Below is a small trained network, with its code and all its weights. Each question gives an input and a class and asks what happens when units are switched off, that is, made to give their printed mean instead of their output.

import numpy as np


def w(rows, s, z=0):
    codes = np.array(rows[::2]) - 128.0
    scale = np.full(codes.shape[1], s)
    scale[-1] = z or s
    return codes * scale


def f(y):
    return y / 2 * (1 + np.tanh(0.7978845608 * (y + 0.044715 * y**3)))


def log_softmax(a):
    a = a - a.max(-1, keepdims=True)
    return a - np.log(np.exp(a).sum(-1, keepdims=True))


def net(x, mask):
    res = np.array(x, float).reshape(1, 4) / 4 @ E
    y = f(res @ A[0][:, :-1].T + A[0][:, -1])
    res = res + np.where(mask, y, B[0][:, -1]) @ B[0][:, :-1]
    return log_softmax(res[-1] @ U[:, :-1].T + U[:, -1])


A, B = {}, {}
E = w([
[43,77,208,190],'x0',
[89,2,42,83],'x1',
[208,58,89,235],'x2',
[201,60,196,56],'x3',
],0.0065)
A[0] = w([
[180,176,190,156,70],'neuron 1',
[36,164,142,24,106],'neuron 2',
[67,168,50,209,69],'neuron 3',
[248,38,254,59,89],'neuron 4',
[175,80,191,93,63],'neuron 5',
[89,100,167,169,53],'neuron 6',
[85,101,177,128,63],'neuron 7',
[138,121,83,96,28],'neuron 8',
[76,37,54,118,99],'neuron 9',
[141,117,121,145,254],'neuron 10',
[190,83,197,92,87],'neuron 11',
[220,185,43,92,89],'neuron 12',
[76,201,50,216,117],'neuron 13',
[181,97,108,198,49],'neuron 14',
[84,21,51,109,140],'neuron 15',
[127,125,122,129,207],'neuron 16',
[212,191,33,98,110],'neuron 17',
[56,65,226,234,89],'neuron 18',
[46,194,33,171,74],'neuron 19',
[207,95,117,213,121],'neuron 20',
[174,189,186,168,97],'neuron 21',
[192,207,195,195,102],'neuron 22',
[114,67,75,113,47],'neuron 23',
[126,106,109,124,28],'neuron 24',
[150,168,162,157,54],'neuron 25',
[135,80,92,142,162],'neuron 26',
[185,155,96,119,29],'neuron 27',
[90,156,70,183,36],'neuron 28',
[197,97,113,203,110],'neuron 29',
[193,77,124,229,69],'neuron 30',
[181,103,98,203,184],'neuron 31',
[204,207,237,218,121],'neuron 32',
[65,82,202,189,84],'neuron 33',
[196,182,53,80,70],'neuron 34',
[45,96,198,154,94],'neuron 35',
[179,100,154,89,48],'neuron 36',
[86,98,187,173,133],'neuron 37',
[86,67,57,112,85],'neuron 38',
[49,183,164,18,90],'neuron 39',
[188,90,111,201,85],'neuron 40',
[156,176,175,170,73],'neuron 41',
[90,28,81,86,69],'neuron 42',
],0.0088,0.0047)
B[0] = w([
[84,108,132,70,162],'neuron 1',
[166,186,225,96,211],'neuron 2',
[58,96,177,177,185],'neuron 3',
[19,113,132,252,254],'neuron 4',
[81,95,159,161,154],'neuron 5',
[134,64,156,124,132],'neuron 6',
[140,88,159,133,130],'neuron 7',
[114,68,166,92,120],'neuron 8',
[98,118,95,61,193],'neuron 9',
[157,190,75,151,204],'neuron 10',
[74,117,143,170,171],'neuron 11',
[182,29,120,135,208],'neuron 12',
[48,120,122,195,220],'neuron 13',
[125,115,225,99,153],'neuron 14',
[108,147,69,50,222],'neuron 15',
[136,146,105,135,169],'neuron 16',
[190,47,101,149,217],'neuron 17',
[200,36,109,146,213],'neuron 18',
[46,103,171,191,198],'neuron 19',
[153,180,206,117,200],'neuron 20',
[97,121,107,63,179],'neuron 21',
[91,120,91,41,212],'neuron 22',
[93,92,152,65,144],'neuron 23',
[104,92,166,98,108],'neuron 24',
[100,94,144,82,133],'neuron 25',
[138,163,110,110,168],'neuron 26',
[125,61,173,109,130],'neuron 27',
[71,82,198,138,142],'neuron 28',
[145,165,203,117,184],'neuron 29',
[146,138,243,96,188],'neuron 30',
[163,209,142,148,208],'neuron 31',
[98,143,56,32,248],'neuron 32',
[175,53,124,140,175],'neuron 33',
[169,29,148,126,185],'neuron 34',
[180,80,137,137,173],'neuron 35',
[86,79,173,137,138],'neuron 36',
[165,101,100,145,167],'neuron 37',
[93,113,118,72,167],'neuron 38',
[165,187,245,94,213],'neuron 39',
[140,143,215,107,172],'neuron 40',
[101,102,124,77,154],'neuron 41',
[82,89,122,48,185],'neuron 42',
],0.036,0.0059)
U = w([
[72,139,47,36,122],'0',
[161,194,187,115,124],'1',
[17,116,101,214,91],'2',
[210,39,73,143,81],'3',
[167,240,1,168,251],'4',
],0.0084,0.0029)

Each question gives the input, the list of numbers given to net, and the class t.
The units are the neurons (one row each of A and B). Each row of codes is followed by its name. A weight is (code - 128) times the scale printed after its matrix; where a second scale follows, it is the last column's (A, B and U).
mask holds one flag per neuron, in row order. A switched-off neuron (its flag False) gives its mean, the last column of its row in B, instead of its output. The means were averaged over made-up inputs and are rounded, as every weight is.
A unit's drop is (log p(t) with every unit on - log p(t) with that unit switched off) / (log p(t) with every unit on - log p(t) with every unit switched off).
The circuit of an input: a set's keep is (log p(t) with only the set's units on - log p(t) with every unit switched off) / (log p(t) with every unit on - log p(t) with every unit switched off). Starting from the 12 units with the biggest drops (on a tie, the unit counted first), units are removed one at a time, each time the one whose removal leaves the highest keep (on an exact tie, the one counted first), for as long as the keep stays at least 0.8.
units of the circuit, in order: the units of the circuit, biggest drop first
k most important neurons: the k neurons with the biggest drops, biggest first
drop of u: that unit's drop, to one decimal
input [-8,2,8,4], class 1: units of the circuit, in order -> [neuron 20]
input [-5,-6,-8,-7], class 1: 3 most important neurons -> [neuron 39; neuron 2; neuron 4]
input [-2,-6,0,-5], class 0: 2 most important neurons -> [neuron 32; neuron 4]
input [-4,-4,4,3], class 0: 3 most important neurons -> [neuron 32; neuron 39; neuron 22]
input [-6,5,-5,1], class 3: 4 most important neurons -> [neuron 32; neuron 34; neuron 17; neuron 12]
input [3,-5,5,-2], class 0: 3 most important neurons -> [neuron 32; neuron 22; neuron 39]
input [2,-6,-6,-6], class 0: 4 most important neurons -> [neuron 32; neuron 4; neuron 22; neuron 21]
input [-8,-8,8,0], class 0: 3 most important neurons -> [neuron 32; neuron 22; neuron 21]
input [-8,-7,4,3], class 3: 2 most important neurons -> [neuron 12; neuron 17]
input [-6,-1,0,6], class 2: 2 most important neurons -> [neuron 4; neuron 18]
input [7,-1,-7,4], class 1: 4 most important neurons -> [neuron 39; neuron 2; neuron 17; neuron 12]
input [8,7,-6,7], class 3: 3 most important neurons -> [neuron 35; neuron 18; neuron 33]
input [-5,-4,4,-5], class 2: 2 most important neurons -> [neuron 13; neuron 18]
input [2,3,-4,2], class 1: units of the circuit, in order -> [neuron 2]
input [-7,-5,-6,3], class 3: 3 most important neurons -> [neuron 12; neuron 17; neuron 34]
input [1,3,5,6], class 2: 3 most important neurons -> [neuron 4; neuron 39; neuron 2]
input [-3,-1,3,1], class 4: 2 most important neurons -> [neuron 39; neuron 2]
input [3,-7,6,5], class 0: drop of neuron 22 -> 0.2
input [0,-8,8,0], class 0: drop of neuron 32 -> 4.4
input [-8,4,-6,-6], class 3: units of the circuit, in order -> [neuron 17]
input [-5,0,5,5], class 1: drop of neuron 39 -> -0.1
input [-2,-4,3,6], class 2: drop of neuron 4 -> 1.9
